Here is a tiny trained network, its code and every weight. The questions are about switching its units off for an input and a target symbol, where a switched-off unit gives its printed mean instead of its output.

import numpy as np


def w(rows, s, z=0):
    codes = np.array(rows[::2]) - 128.0
    scale = np.full(codes.shape[1], s)
    scale[-1] = z or s
    return codes * scale


def f(y):
    return y / 2 * (1 + np.tanh(0.7978845608 * (y + 0.044715 * y**3)))


def softmax(a):
    e = np.exp(a - a.max(-1, keepdims=True))
    return e / e.sum(-1, keepdims=True)


def log_softmax(a):
    a = a - a.max(-1, keepdims=True)
    return a - np.log(np.exp(a).sum(-1, keepdims=True))


def net(x, mask):
    ids = ['ΘΞΣΦελτ'.index(c) for c in x.split()]
    T = len(ids)
    res = E[ids] + P[:T]
    q, k, v = (res @ M[0].T for M in (Q, K, V))
    z = softmax(np.where(np.tri(T) > 0, q @ k.T / 2**0.5, -1e9)) @ v
    res = res + np.where(mask[0], z, O[0][:, -1]) @ O[0][:, :-1]
    y = f(res @ A[0][:, :-1].T + A[0][:, -1])
    res = res + np.where(mask[1:25], y, B[0][:, -1]) @ B[0][:, :-1]
    return log_softmax(res[-1] @ U[:, :-1].T + U[:, -1])


Q, K, V, O, A, B = {}, {}, {}, {}, {}, {}
E = w([
[158,247,129],'Θ',
[160,129,26],'Ξ',
[67,91,160],'Σ',
[100,45,173],'Φ',
[121,101,212],'ε',
[18,132,118],'λ',
[221,32,102],'τ',
],0.015)
P = w([
[3,130,172],'0',
[40,141,152],'1',
[42,133,146],'2',
[62,142,137],'3',
[72,145,135],'4',
[76,138,118],'5',
[89,138,116],'6',
[85,143,109],'7',
[99,132,106],'8',
[103,129,95],'9',
[104,124,99],'10',
[102,130,92],'11',
[98,123,90],'12',
[89,98,97],'13',
],0.0037)
Q[0] = w([
[88,10,154],'h0',
[40,24,220],'h0',
],0.013)
K[0] = w([
[194,125,164],'h0',
[254,217,73],'h0',
],0.014)
V[0] = w([
[174,97,127],'h0',
[99,115,253],'h0',
],0.015)
O[0] = w([
[118,1,139,18],'h0',
[86,196,225,252],'h0',
],0.0085,0.0019)
A[0] = w([
[115,52,124,43],'n0',
[134,135,57,186],'n1',
[83,170,100,62],'n2',
[141,116,206,104],'n3',
[119,171,126,106],'n4',
[86,164,106,4],'n5',
[84,119,111,85],'n6',
[254,109,240,97],'n7',
[149,221,89,128],'n8',
[118,70,211,144],'n9',
[173,85,88,188],'n10',
[78,83,100,79],'n11',
[85,165,103,37],'n12',
[108,129,122,138],'n13',
[180,84,77,196],'n14',
[135,130,118,103],'n15',
[213,177,58,52],'n16',
[117,176,74,191],'n17',
[116,120,118,176],'n18',
[171,132,134,87],'n19',
[112,95,118,174],'n20',
[118,116,135,84],'n21',
[145,48,131,173],'n22',
[100,35,168,108],'n23',
],0.013,0.0041)
B[0] = w([
[142,85,173,200],'n0',
[165,158,86,166],'n1',
[92,147,172,166],'n2',
[193,153,44,199],'n3',
[110,104,165,168],'n4',
[60,109,162,145],'n5',
[112,101,160,148],'n6',
[77,3,194,170],'n7',
[135,93,43,187],'n8',
[215,139,130,254],'n9',
[112,168,98,202],'n10',
[119,75,180,188],'n11',
[80,134,166,153],'n12',
[126,125,137,145],'n13',
[113,171,80,211],'n14',
[128,115,130,118],'n15',
[110,96,203,142],'n16',
[123,134,115,169],'n17',
[123,146,141,153],'n18',
[108,88,145,114],'n19',
[103,140,155,180],'n20',
[125,110,124,129],'n21',
[78,150,202,232],'n22',
[101,114,37,250],'n23',
],0.019,0.0072)
U = w([
[96,120,218,9],'Θ',
[117,107,167,180],'Ξ',
[157,74,192,159],'Σ',
[103,11,153,42],'Φ',
[95,119,84,173],'ε',
[149,176,182,254],'λ',
[159,88,64,24],'τ',
],0.011,0.0049)

Each question gives the input, a string of symbols that net reads in full, and the target symbol t.
The units are the heads (2 rows each of Q, K, V and O) and the neurons (one row each of A and B). Each row of codes is followed by its name. A weight is (code - 128) times the scale printed after its matrix; where a second scale follows, it is the last column's (O, A, B and U).
mask holds one flag per unit, heads first, then neurons. A switched-off unit (its flag False) gives its mean, the last column of its rows in O or B, instead of its output. The means were averaged over made-up inputs and are rounded, as every weight is.
A unit's drop is (log p(t) with every unit on - log p(t) with that unit switched off) / (log p(t) with every unit on - log p(t) with every unit switched off).
The circuit of an input: a set's keep is (log p(t) with only the set's units on - log p(t) with every unit switched off) / (log p(t) with every unit on - log p(t) with every unit switched off). Starting from the 12 units with the biggest drops (on a tie, the unit counted first), units are removed one at a time, each time the one whose removal leaves the highest keep (on an exact tie, the one counted first), for as long as the keep stays at least 0.8.
circuit, biggest first: the units of the circuit, biggest drop first
most important unit: the unit with the biggest drop
k most important neurons: the k neurons with the biggest drops, biggest first
drop when u is switched off: that unit's drop, to one decimal
input Ξ Σ Φ τ Ξ Φ, target ε: 4 most important neurons -> (n23; n14; n10; n7)
input Σ Σ Σ Θ, target ε: circuit, biggest first -> (n8; n9)
input Φ Θ Σ Σ Θ λ λ λ, target Θ: most important unit -> n23
input Φ ε Σ Σ ε, target Σ: circuit, biggest first -> (n7; n9; h0; n3)
input Θ Φ ε ε Φ, target λ: circuit, biggest first -> (h0; n8; n7)
input Ξ Σ ε, target ε: circuit, biggest first -> (h0; n14; n10)
input Σ λ Φ ε τ ε Σ Ξ ε, target ε: circuit, biggest first -> (h0; n14; n23; n22)
input Φ Ξ Σ, target ε: circuit, biggest first -> (h0; n14; n22)
input Σ τ Φ Σ Θ, target ε: circuit, biggest first -> (n8; n9)
input Σ Σ Φ Φ Σ, target λ: circuit, biggest first -> (h0; n7; n9)
input ε Σ ε λ Φ Φ ε Σ, target λ: circuit, biggest first -> (h0; n9; n3)
input Σ Σ λ τ τ Σ Σ ε Φ τ ε Σ Σ, target Φ: 3 most important neurons -> (n23; n0; n11)
input λ λ Φ Σ Σ Φ ε, target Σ: 3 most important neurons -> (n7; n9; n8)
input Φ ε λ, target Θ: most important neuron -> (n5)
input Φ Σ ε Φ, target τ: drop when n3 is switched off -> 1.0
input Σ λ τ Σ ε Σ ε ε ε, target Φ: drop when h0 is switched off -> 0.7
input ε Σ Φ ε Φ, target τ: drop when h0 is switched off -> 0.4
input Φ ε τ Ξ Φ, target ε: drop when n7 is switched off -> 0.7
